Each row is followed by its class number.
[-279 -268  308  179  253   22  -27 -258   84   76   33 -313  -28  496
  318  178   -6 -232   -2  368 -198  166    7  -12  -69 -358  716  109
  568  -44  177   46  -30  247 -255 -113  261 -186  349]	5
[  55 -278 -508 -102 -117  -68 -168   82   18  -38  -44   85  -10   -7
  120  369  214  142 -230  106 -109  -15  -69  -13  253  129 -452  -66
  175   17  -71  213   47  164  -35  -29  -25  184 -191]	9
[-157  231  320  -35   66 -206  -58  -76 -143  108  119  -70  101  -76
  -94   62  103 -109  266 -105 -173 -235  -50    9  168   57 -143  -41
 -408 -125  -91   43   12 -315 -122 -109   81   57 -202]	5
[-157  168 -117 -119 -203  130   92   31  148 -144 -124  235  150  -22
   11 -174  -99  -22  154  125  196  222 -116 -155 -129  167  -80  122
   44  119   41 -102    7   87  176 -268  -46  -26  137]	5
[-134 -204  -67 -208   26   92 -209 -173  -38 -330 -264  -62   35  -39
  205  125  321  -21 -272  102  169   68  -70    4 -111 -114 -236  209
   68 -226 -191  -79  256 -163  120  174  370 -333   36]	0
[-195  240  224   90  248  -54   81   38  -46  106   94 -104  174 -250
 -257   63 -189  340  181 -222    2 -117  133 -295  -37   51 -398 -273
 -408  -46  -60  -30   78 -307 -183  -53 -214   98 -142]	6
[-101   50  129  173  190   90  -34  142  102  -62 -131   37   16  383
 -313  176  -66 -395  368 -145  100  226  254  249    6 -126  -55  467
   53 -155   23 -165  130 -104 -317 -188 -472 -225  212]	1
[ -59 -281  126  187   -5 -232   73  -74  -24  -87  -50 -235  297  -86
  281 -452   -2   68  184   78  109  490  -94 -206 -107 -244  341  244
   42   35  -19  -42  308 -316   95  241   11 -225   11]	1
[ 191  366   97  107  393  -26 -169 -237 -231    8  120   18 -179  215
 -117  209   29 -149  277   77 -298 -121 -308  -27   77  -28 -192   16
  -80 -449  -35  197   66  163   -3  -35  292  -41 -141]	2
[-174 -399   94 -114  132  213  206 -241  -28   24   -8  238  256  642
  112   15  291  -94  123  169   42  297   97 -303 -435 -253   14  246
  152 -305 -110   -9   24   92 -163  122  201 -196  397]	6
[ -67  354  207   47  143   14  114 -101   -4   45   72 -196 -269  164
 -213 -151 -222 -474  261   75 -128  105  169  148 -150   96  -40  279
 -215 -222   64  -46   -9 -204   -2   20 -262  177  312]	5
[  39  224  303 -160  -25   21   26  139   19  -34  -68 -107  104   85
   56 -129  -70  -13 -117   42  393  -82   48  -31   16    3  -47   -8
 -256 -114   67 -181 -101 -353   -6   47  199  126  142]	5
[-154 -123  -97 -209  -97   -6   29  155   89  -78  -74 -179    9 -103
   72  124  165  106   62  -86  198   73  -10  -46  318   52    0  -11
  -10   20 -128  109  -41  116   24   58 -369  -66  111]	6
[-287  366  217  246  106 -174  -66 -379 -274  121  -10 -105  260 -305
   22   72  234 -239  149 -575 -443  215  -40  172   72 -169   37  177
 -120 -126  -84   52  261 -393  -53    3 -284 -279  -31]	5
[ -69  237  314 -126 -150  -42  137  -63  -98   40  234 -164  111 -447
 -229  -87 -488  211  439 -364 -106   75  133  -23 -322   -8 -129  248
 -331  176  123  -79  104 -542  327  -20  -67    2  102]	3
[  19  223  400  155  302   42  219   38  207 -162  116  111  307  429
  -79  -98   42 -343   -6  344 -200   47 -147  -30  -26  118  191 -152
  192 -231 -127 -192  135  696  -31 -337  -48 -223  436]	9
[ -87  -10 -128  -63  192  128   67  349  -92  -27   25   -9   67  -97
 -134   39 -177  -16  186  313  210   46  105  242  -63  205 -293  141
   92   65   21    1   -3 -286 -201 -219 -263   60  308]	8
[-317 -165  -51 -173 -171  -80  -64   -9   46  125  -55  -74   25  -63
  335  131 -118  229   93 -112  198  117  140   -2  -12 -114   27   24
  100   60  114   73 -169 -379   76  -51  -80  -87 -160]	0
[ 236 -283 -151  136  239   12  155   79  -71   82  130  139  -25 -148
  -25  380 -233   51   21  144   39  -75  203  177 -276  185  -99   55
  399   40   34  171  -15   91 -182 -138 -105  -87  115]	3
[ -16  356 -268  -73  240  259 -136  174  -94  -69  150   95  215   25
  200  148  -40  -30 -150  -31   80  186   50  250   60   63 -150 -612
  258  -30  223  140  -22  105  136 -167  -91 -127  162]	7
[ 222   58  -89  292 -200 -155  -62   74  -22  -85   97   46   42   35
 -189  219   54  -48 -101  129   29  -21  -15  141   79   74  105  -12
   94  198   64 -102  114  203  -51  211   61 -142    1]	7
[  23 -162  266  182  306   35   70  149  -46 -110 -163  608  136  210
   89  180  112  -26  -99  564  344  116  -97  -62  331   23  224 -120
  -23  -87 -242 -131   30  217  -18 -160  249 -350  -15]	4
[-343  -91  136  212  114 -162  266  -83  -77  -22 -129   29  148   72
  421   54   87 -125   91  -92   52   80  102  -22  -24   40  396   18
   59  119 -104   64   41  -56  -83 -136  269 -136  175]	6
[-131  -54  202   56 -222 -257    9  211  161  343  381   94   -6 -341
   36  226 -402 -110  231 -180  -53  105  429  -30 -292  117   89   93
   -5  438   72   14 -106 -169 -235 -208 -376 -115 -286]	1
[-751  -77  170  -30 -292  -77  -64    5  113   22 -321  125  242  128
  469  -35  148  -77  227   17  124  314  -11 -118  160   44  295   38
 -158   25   57 -119   -4 -344  153 -153    9 -255  -31]	4
[ -75  -36    2  -19   90 -204  -63  -91   92    0  -45  -47 -101  -32
 -236  319   21 -127  189 -299   94  299  419   64 -126  -50 -222  159
  -95  -89 -115 -115  -72 -277   52  246 -530  123 -115]	9
[ 123  -50   23   73 -197 -160 -300  271  -79   61  139   96  123   12
  191   30 -134  113  -17  152  147   66   21  135   46   17  182 -215
  104  210  239   73  -89    4   10   93  192 -201 -189]	4
[ 251  -40  -50  130 -195 -263 -107   61   23 -149  107  146  -44    5
  -42   27 -307  270 -235   -1  318  -36  -25 -175   15  -48 -449  207
  -16   98 -119 -252  203  122  180  208  158  -32    5]	1
[ 194 -154  236  123   -2  111  131   12 -150 -285 -227  341   52  -10
  248 -278  -31 -389 -266  316  332   50   46   41 -547 -125  353   25
  182  -34 -135 -256 -117   53   40  160  468 -260  509]	6
[ 267   -6 -157    1 -215  -71 -199  173    4    5  123  113  -12  205
  -38  156  167   15 -154   98  260 -183 -143   -2   -8  127  -63 -173
   77   79    7 -102  -84  109  -57  378  271  -38 -340]	0
[-435 -260   23 -235 -537 -122  -99  -17   76  261 -114  -96  155  -14
  296 -191  325  -42  222  159    8  149 -110 -130  164  115  168  125
 -186  135  108   72 -128 -287    4  206  -82   66    3]	7
[  -7  353  277  -76   35 -104  211  189  -18  -18  164  -68   58 -155
 -121  159 -320  100  129 -137  262 -265  226   82 -223   34  -67 -102
 -223  -43   29 -204 -158 -504  104 -368  -24   -4 -156]	9
[-616  351  172 -190  241  242 -113  232 -253    4  251 -355  -91 -230
  128  140 -403  540  -17  -79 -224  215  -19   11  -47 -203  103 -299
   84   10   78  -54  218 -480  572 -343 -100  -10  225]	9
[  27 -497  177 -109   43 -134 -143  105   61 -128   44  143  -24  621
  195 -122  306  -64  -45  654  382 -155   35 -278 -299   18  149  -82
  -47 -336  -99 -191  -20  185  -70   89  571 -147 -199]	2
[  -6  353  140  210  314   48  -10  136   88  203  112 -115  -10   15
 -511  383 -120   35   24  -18 -350   54  159  239  326  126   -3 -157
  -44 -103  157  -27  128   55 -167 -325 -632   75 -259]	3
[-381  417  332  -95  -56   69  199  266  -16   50  210  -91  158 -158
   46  -79 -554  221   31  149  228   58  128  -15 -219  124   76 -164
 -179  284   22 -193   92 -428   55  -79  167   -2  104]	5
[-383   88  -47 -123 -483  -59   56  -31  -84  -33   73 -185  -41   28
  193  -92   29  121   -3  -84  -87   27  -74  101 -114    5  111  360
  -44  203    3  -78   54 -316  284   55  246 -107  227]	8
[-238   34   16 -112 -366  -75  -38 -172   82   17 -213  102   73  -79
   93 -289   93  116  213  -72  134  242  -88  -80  275 -177   50  150
 -305  -65   92  -56 -207 -392  300  -46 -280 -210 -165]	4
[ 170  246   65  -98   18 -162  102  166 -182   81  320 -237 -132 -115
 -273   17  -33   36  254  -56 -153   43   46  238   23   -8  164  220
  -41   -1  -27  142   42 -121   69 -115 -287   60   41]	7
[-557  219  239 -130 -186  -54    9 -213  -98  100   11  -32  326 -217
  194 -132  -11  110  168 -206   -8  -27   16   32 -162  131   99   23
 -175  160  117 -118   74 -311  297 -225  180 -129   47]	1
[ -74 -496  254  118  175 -111  -60 -128  -26  -36    2  534  290  230
  -15  239  409 -191  -95   55 -152   77  312   88 -380 -226  -62  -68
  110 -305 -311 -204  140   11 -160 -139   48 -545 -191]	6
[-307   39  -66  -58 -435  -36  -29  -83  113 -143 -240  -47   96  169
  143  -58  108  -75  161  172  249   -4  -51  -37   25  121  -48  230
 -218  -28  147  -60  -94 -160  103  -14  121 -207   27]	8
[   2 -160  324  -31  416 -120 -258  177  -34   39   23   89   37   69
  279  246  -37  181  -18 -111  269 -171   55   50   94 -259 -313  -45
   97 -138  -91  -88 -114 -470 -140 -295  359 -184  -63]	8
[-243  423  406  303  139  -36   -5   20 -150  171   48 -161   58 -476
 -317   54 -565   41  450  -41 -395  261  161  122   -4  268   45  232
 -333  286  241  117  318 -178  129 -146 -291   56  229]	9
[ 282  346   95  299  201  218  254 -234  -35 -233    8 -126 -132 -239
 -274  -64 -343  -75   85 -220 -106  107 -122   57 -265  -95  217  387
    4  124  112 -323  411 -267  380  -38  369  -91  118]	2
[ 369  203  181  131 -102 -369   35  400  -30   90  178  110   79 -354
  332   97 -219  112   77 -365  222 -207  108  233 -252  317   25   -7
   68  -19   48  174  -78 -228  103 -332   99 -372 -198]	1
[-205  353  134  -68   64  -75   48   46  161   29   87 -234  104   -5
  -50  242 -337   61  152   17   46  101  198 -122 -102   74 -187   68
  -82 -122  201  -13   15  -82  -28 -437 -275   29  -88]	8
[  88 -130   99 -294 -127 -202  -56  107  -19   -7   46   84   11  304
   78 -311  361 -245  109   69  245 -203 -314   13  252   11 -136  159
 -127  -14 -413 -109  -25  116 -110  305  282   30 -118]	6
[ 140 -314  339 -113   74  110  -38  230  218  109   46   86  213  570
  220  -47  -73 -155   40   -9  269  -38  -54 -320 -197 -115  255 -226
  338 -142  -12 -144  -95  626 -181  189   91   20  219]	6
[ 383 -159  351  162   52 -397  125 -104  -34 -312   35  222   67  -51
   94   85  100 -346  -55  176  -28 -303  113   90 -512   22 -196  331
   78 -307 -223 -117  -64 -118 -131 -332  515 -270  360]	5
[-205  176  200   84  -43  -16  -78   96  -56  272   38 -337   58 -309
   -8  208 -134  138  -85 -210 -169 -298  -27  -30  146   32   52 -303
 -214  -16   50    1   80 -338 -201   99 -146  105 -367]	1
[-385  -61   48  -95 -311  177  134   53   59  -22 -250   92  202   62
  133 -184  -38 -157  272  -22  -40  249   41   14  -99  -27  336  278
 -110  -48  142  -76  157 -226  206 -404 -172 -153  -13]	1
[-278 -465   86 -159 -223  -43  -57   48   23 -370 -200   70   17  379
  368 -141  289 -384  352  336  338  132   40  -13 -562 -216  425  132
   45 -310  -93 -246   98 -465  283  -27  500 -502 -163]	7
[-181  414  129 -121   27 -107  -54   92   25  -73  -22 -260  162 -256
   82    5 -278  157    3   39  199  250  -42  -19  309   35   -8  -22
 -138  208  116  -50   67 -211  108  -65   -2  113   -2]	4
[-145  332  425   43  170  -52  121   89   82  113  -30 -174  -61 -107
 -122  -27 -381  136  109  117   66  -40  172    0  -67   58  166    7
 -206    7   72  -49 -109 -255  -89 -230  -20  120    3]	1
[-156 -131  161  160  313 -277  -38   68 -204   84  378  -97   36  268
 -181  323 -270  139  152  353   29  222  171 -103   15 -334 -103   54
   32 -130  -13 -248  240 -411  -73  -54 -167   68 -242]	0
[-194 -127  212   -9  132  318 -112   30 -120 -283 -320   31   98  569
   65 -168  583 -539  -33  154   43  153  -97 -156 -400 -154  281  158
 -124 -502 -165 -266  297 -191 -118  259  393 -250  134]	0
[  65   10 -156    0   37   52  102   63   87   29  -76    8   54 -319
 -101  267 -375  118  -74   47   84  287  278  113   40  130 -429  280
  -17  118  197  -30  178 -350  146 -232 -329  161   63]	9
[  19   94   19 -140  -40  -33   68  112   65 -105  109  -16  132   57
  205 -120   50  118 -224  208  229  -10   81  263  346   63  242 -117
   54  136  145   29 -149  238  111 -348   53 -201  185]	2
[ 150 -135   92 -189  227   17   82   86  -12  126   93  -83   95  334
  458 -103   23  -46 -183  237  253 -305   26  -11 -192  162 -237 -237
  121 -229  108  124 -312 -145 -131   27  510  239  368]	9
[-247   60    3 -103   -8   48    8   37   73  157   87 -262  166 -326
  178  102 -336  158   47 -101  338   42  143 -173  202   72 -178 -280
 -289  217  188   -8   53 -449   23  163 -139  103 -278]	1
[ 408  174  -49 -227 -274  -66   27  152   -9 -108   87  184   36   87
  208  126 -232 -200 -219  160  292  -57   27  361  170    1   -1   70
   32   23  135  -11 -121    1  211 -136  334 -101 -133]	4
[-146 -229  156  122   36 -187 -149   96 -293  281   20 -149  122   73
    6   -8   88  228  263  -18  -50  119 -133  -86  228 -463 -153  146
 -170 -403    5  -90  177 -899 -101   81 -333  -32 -229]	7
[  32 -160 -414 -168 -292  -97 -185  -19   79   69  123 -216 -134 -389
   78  313  -42  134  -32 -106 -358   84 -149 -136  111  -37 -171  -65
  150  267   -4  212   50  -58   96  106  -90  257 -509]	9
[-198    8  112  -72 -125 -216  -14 -109  -63   64   57  -62   54  -78
   29   62   44   61  111 -144   94   55  109  -65   56   34   36  154
 -150  117   36 -116   92 -118  242   -7  -16  124   65]	7
[-132   22   49  -30 -387 -381  -56  -66 -200 -113  150  -10  125  360
  -89 -363  511   96  215  296 -296   91 -274  -94  -51 -103  232   14
 -301 -109 -250   30  -86  -60   85  338  308  -31 -211]	8
[  40  179  144  124  -60  -16  -10  287  -69  210  354 -276   49 -299
  -92  113 -497   38   60 -401 -245   76  339  138 -382   68 -247  123
   27  -26  327  -87  318 -412  118 -179 -485   12  328]	7
[-118  272  211   46  132 -229  175    3    3   -8  143 -226    0 -243
  -71   23 -305  139  324 -107  -17   67  213 -152   50   68   43 -165
 -454  123  -32  158  -62 -296  -12   11  -17  198 -182]	1
[ 148    8   57   23  -60   26 -107  121  145  -68   76  146  166  -43
  -84  -30   40  320 -213   15   11  -32  -27  -98 -127  -34  256 -312
  211  274    1  -55 -128  465   -8  -89  155 -134 -149]	8
[  -5  252  157    5  -36 -188   13 -239   15   18   17    9   90  202
  129   31 -102  169 -268  -87   75   -9  223  152  303 -229   29 -150
 -217 -183  156   12  -97   -9  192 -174   35 -168 -283]	0
[-272    7   91 -262 -162 -244  -87  181  -30  140  211 -270 -166  244
  228  -41 -349  601  218   15  255  249   84 -431 -201  -97 -405  196
 -198 -235   42   82   32 -440  294  131    5  105   11]	6
[ 208 -160 -211    5 -125 -202 -255  -30  -74  -51   16  116  -42 -222
   -9  199  243  272 -128 -237 -360  -93   15  -30 -161   25 -349 -144
  -45   10 -148  221  -70  -60    9  183  290  114 -292]	8
[-436  -57  179  -48   19  -90  -98  -16  129   81 -302  -54  101 -208
  362  378  -46  143  -16  -32  488  -66  126  -74  391    3  -70  107
 -122  101  199 -148 -159 -520   32 -463   30  -73 -129]	8
[-147  438  352   73   22 -244   96   25 -115   60  107 -194  268 -343
 -117 -124 -291  246  192   30  -94 -107    6  -61 -159  156  -50  -74
 -297  -16   52    5   36 -205   -4 -244  -48   30  -74]	8
[-373  144   24  -18 -315 -115  -48 -178  -78  100    2  -50  180  -29
   59  -19   39  -94  343 -179 -305  279 -106 -113    3   10   99  221
 -194  -17  141  -15  181 -241  246  -51 -137  -17 -134]	4
[ 247 -173   39 -111   60   47  -27  345   61  154   63  207   50 -168
    9   72 -287  129  213 -231  110  240   30   43   83    2   -3   90
  183  273   63    4  -45 -146   83 -114 -156  184  -28]	3
[-196 -315  440   17  -81 -108  252  270  151   61  227  313  136  449
  254  159   38 -127 -100  560  221 -253   93 -311 -701  126  224 -112
  190  -70 -342 -271 -156   86 -377  -36  493 -318   83]	9
[  44  315  343   11    9  -72   49   74   -9  208  134  -46  191 -252
 -198  -32  114    6  142 -419 -156 -212  -31  -23   51   43   12 -127
 -302  -12   -4  -81 -120 -350 -153 -118 -197   14 -225]	0
